Below is a small trained network, with its code and all its weights. Each question gives an input and a target symbol and asks what happens when units are switched off, that is, made to give their printed mean instead of their output.

import numpy as np


def w(rows, s, z=0):
    codes = np.array(rows[::2]) - 128.0
    scale = np.full(codes.shape[1], s)
    scale[-1] = z or s
    return codes * scale


def norm(h):
    return h / np.sqrt((h * h).mean(-1, keepdims=True) + 1e-5)


def f(y):
    return y / 2 * (1 + np.tanh(0.7978845608 * (y + 0.044715 * y**3)))


def softmax(a):
    e = np.exp(a - a.max(-1, keepdims=True))
    return e / e.sum(-1, keepdims=True)


def log_softmax(a):
    a = a - a.max(-1, keepdims=True)
    return a - np.log(np.exp(a).sum(-1, keepdims=True))


def net(x, mask):
    ids = ['ΛΠΦαβδεζηθστψω'.index(c) for c in x.split()]
    T = len(ids)
    res = E[ids] + P[:T]
    r = norm(res)
    for j in range(3):
        rows = slice(2 * j, 2 * j + 2)
        q, k, v = (r @ M[0][rows].T for M in (Q, K, V))
        z = softmax(np.where(np.tri(T) > 0, q @ k.T / 2**0.5, -1e9)) @ v
        o = O[0][rows]
        res = res + np.where(mask[j], z, o[:, -1]) @ o[:, :-1]
    y = f(norm(res) @ A[0][:, :-1].T + A[0][:, -1])
    res = res + np.where(mask[3:19], y, B[0][:, -1]) @ B[0][:, :-1]
    return log_softmax(norm(res)[-1] @ U[:, :-1].T + U[:, -1])


Q, K, V, O, A, B = {}, {}, {}, {}, {}, {}
E = w([
[106,4,134,178],'Λ',
[169,205,121,159],'Π',
[147,186,125,149],'Φ',
[174,103,132,155],'α',
[114,176,135,126],'β',
[243,93,125,50],'δ',
[158,188,123,152],'ε',
[128,57,43,160],'ζ',
[116,172,134,126],'η',
[124,97,149,129],'θ',
[183,117,125,165],'σ',
[160,204,125,146],'τ',
[146,209,133,159],'ψ',
[132,191,160,120],'ω',
],0.011)
P = w([
[143,241,172,29],'0',
[135,210,181,12],'1',
[133,203,184,10],'2',
[136,197,188,6],'3',
[133,192,194,8],'4',
[143,190,197,11],'5',
[145,199,200,12],'6',
[149,206,202,12],'7',
[153,199,203,12],'8',
[163,214,205,23],'9',
],0.002)
Q[0] = w([
[213,187,13,236],'H0',
[241,158,99,253],'H0',
[199,153,162,189],'H1',
[52,80,13,228],'H1',
[156,232,186,106],'H2',
[37,84,16,214],'H2',
],0.0066)
K[0] = w([
[133,144,8,157],'H0',
[163,115,74,150],'H0',
[136,91,128,129],'H1',
[154,190,163,127],'H1',
[128,102,130,90],'H2',
[132,166,140,155],'H2',
],0.013)
V[0] = w([
[109,131,189,170],'H0',
[11,67,77,112],'H0',
[91,145,152,27],'H1',
[74,156,190,150],'H1',
[166,58,101,107],'H2',
[194,142,88,2],'H2',
],0.005)
O[0] = w([
[205,129,227,178,113],'H0',
[207,134,78,201,5],'H0',
[94,212,188,76,113],'H1',
[234,227,169,144,89],'H1',
[190,181,203,66,147],'H2',
[86,137,31,1,217],'H2',
],0.0034,0.0031)
A[0] = w([
[249,125,175,68,17],'N0',
[106,162,98,111,158],'N1',
[171,96,2,228,117],'N2',
[74,124,234,92,171],'N3',
[7,40,50,229,70],'N4',
[115,244,146,173,247],'N5',
[72,157,49,105,109],'N6',
[125,105,30,156,125],'N7',
[224,80,55,106,33],'N8',
[149,168,164,127,42],'N9',
[124,202,96,90,160],'N10',
[110,58,200,94,148],'N11',
[103,104,92,206,75],'N12',
[66,201,140,170,140],'N13',
[146,167,107,108,155],'N14',
[179,72,115,181,165],'N15',
],0.0058,0.0014)
B[0] = w([
[100,157,110,114,237],'N0',
[132,118,126,193,158],'N1',
[84,196,184,107,180],'N2',
[145,200,129,200,215],'N3',
[254,138,163,88,170],'N4',
[133,11,137,110,254],'N5',
[142,165,61,134,147],'N6',
[151,182,186,94,142],'N7',
[84,115,170,121,187],'N8',
[164,130,130,110,149],'N9',
[168,122,96,157,224],'N10',
[147,128,95,176,184],'N11',
[126,188,102,83,105],'N12',
[68,64,137,139,164],'N13',
[137,144,138,174,176],'N14',
[85,88,136,110,151],'N15',
],0.0051,0.0029)
U = w([
[105,15,145,128,116],'Λ',
[177,162,52,174,13],'Π',
[145,77,61,166,55],'Φ',
[7,38,176,64,87],'α',
[22,148,92,171,98],'β',
[206,53,225,120,232],'δ',
[181,112,79,169,19],'ε',
[133,169,70,12,195],'ζ',
[30,154,93,171,103],'η',
[112,115,145,254,78],'θ',
[73,169,235,76,1],'σ',
[176,129,82,124,23],'τ',
[115,79,65,186,98],'ψ',
[183,233,195,179,204],'ω',
],0.0096,0.0032)

Each question gives the input, a string of symbols that net reads in full, and the target symbol t.
The units are the heads (2 rows each of Q, K, V and O) and the neurons (one row each of A and B). Each row of codes is followed by its name. A weight is (code - 128) times the scale printed after its matrix; where a second scale follows, it is the last column's (O, A, B and U).
mask holds one flag per unit, heads first, then neurons. A switched-off unit (its flag False) gives its mean, the last column of its rows in O or B, instead of its output. The means were averaged over made-up inputs and are rounded, as every weight is.
A unit's drop is (log p(t) with every unit on - log p(t) with that unit switched off) / (log p(t) with every unit on - log p(t) with every unit switched off).
The circuit of an input: a set's keep is (log p(t) with only the set's units on - log p(t) with every unit switched off) / (log p(t) with every unit on - log p(t) with every unit switched off). Starting from the 12 units with the biggest drops (on a tie, the unit counted first), units are removed one at a time, each time the one whose removal leaves the highest keep (on an exact tie, the one counted first), for as long as the keep stays at least 0.8.
circuit, biggest first: the units of the circuit, biggest drop first
unit that matters most: the unit with the biggest drop
top k neurons: the k neurons with the biggest drops, biggest first
heads that matter: for each layer, one digit per head in row order, 1 if its drop is at least 0.15 and else 0, layers parted by /
drop when u is switched off: that unit's drop, to one decimal
input ζ ω β, target β: unit that matters most	H1
input Π ω σ θ η β θ ε η, target ω: circuit, biggest first	[N3 N10 H0]
input α ε β σ δ β Π ψ, target ζ: circuit, biggest first	[H2 N5]
input θ σ σ, target ω: circuit, biggest first	[H0 N5]
input σ δ τ θ, target ω: circuit, biggest first	[N3 N5]
input ζ ζ σ σ Φ ζ θ, target θ: top 3 neurons	[N3 N11 N5]
input Λ Π Π, target δ: heads that matter	001
input ζ θ ε η θ α, target α: heads that matter	000
input θ θ δ σ δ α, target ζ: circuit, biggest first	[H2 N0]
input σ α τ δ τ σ Π α σ, target ζ: heads that matter	111
input σ θ ω η ψ ω Φ Π α σ, target ω: circuit, biggest first	[N5 N0]
input η α τ σ, target α: top 2 neurons	[N8 N4]
input ψ Φ ψ, target θ: circuit, biggest first	[H2 N5 N13 N10]
input θ σ σ β δ ψ η ε, target ζ: heads that matter	101
input α ψ ζ σ, target σ: heads that matter	100
input α ζ ω θ, target θ: heads that matter	010
input τ Λ τ β ε, target δ: circuit, biggest first	[N5 H2]
input Φ Φ Φ Π δ ε, target ζ: circuit, biggest first	[H2]
input σ θ σ τ σ η α, target ω: circuit, biggest first	[H0 N5 N3]
input θ α Λ, target δ: top neuron	[N4]
input θ δ α σ α, target ζ: top 2 neurons	[N5 N0]
input η Π σ δ ψ δ α Π, target ζ: heads that matter	101
input β η Φ α ω δ η σ, target ζ: heads that matter	101
input τ Λ σ ε β α δ ζ, target ζ: top 2 neurons	[N2 N4]
input σ α τ η β η ψ, target θ: heads that matter	101
input η τ η, target β: heads that matter	001
input ζ β σ, target σ: heads that matter	100
input Λ Π β σ β τ, target δ: top neuron	[N5]
input σ θ ε Λ τ Φ τ σ ε, target δ: drop when H2 is switched off	0.2
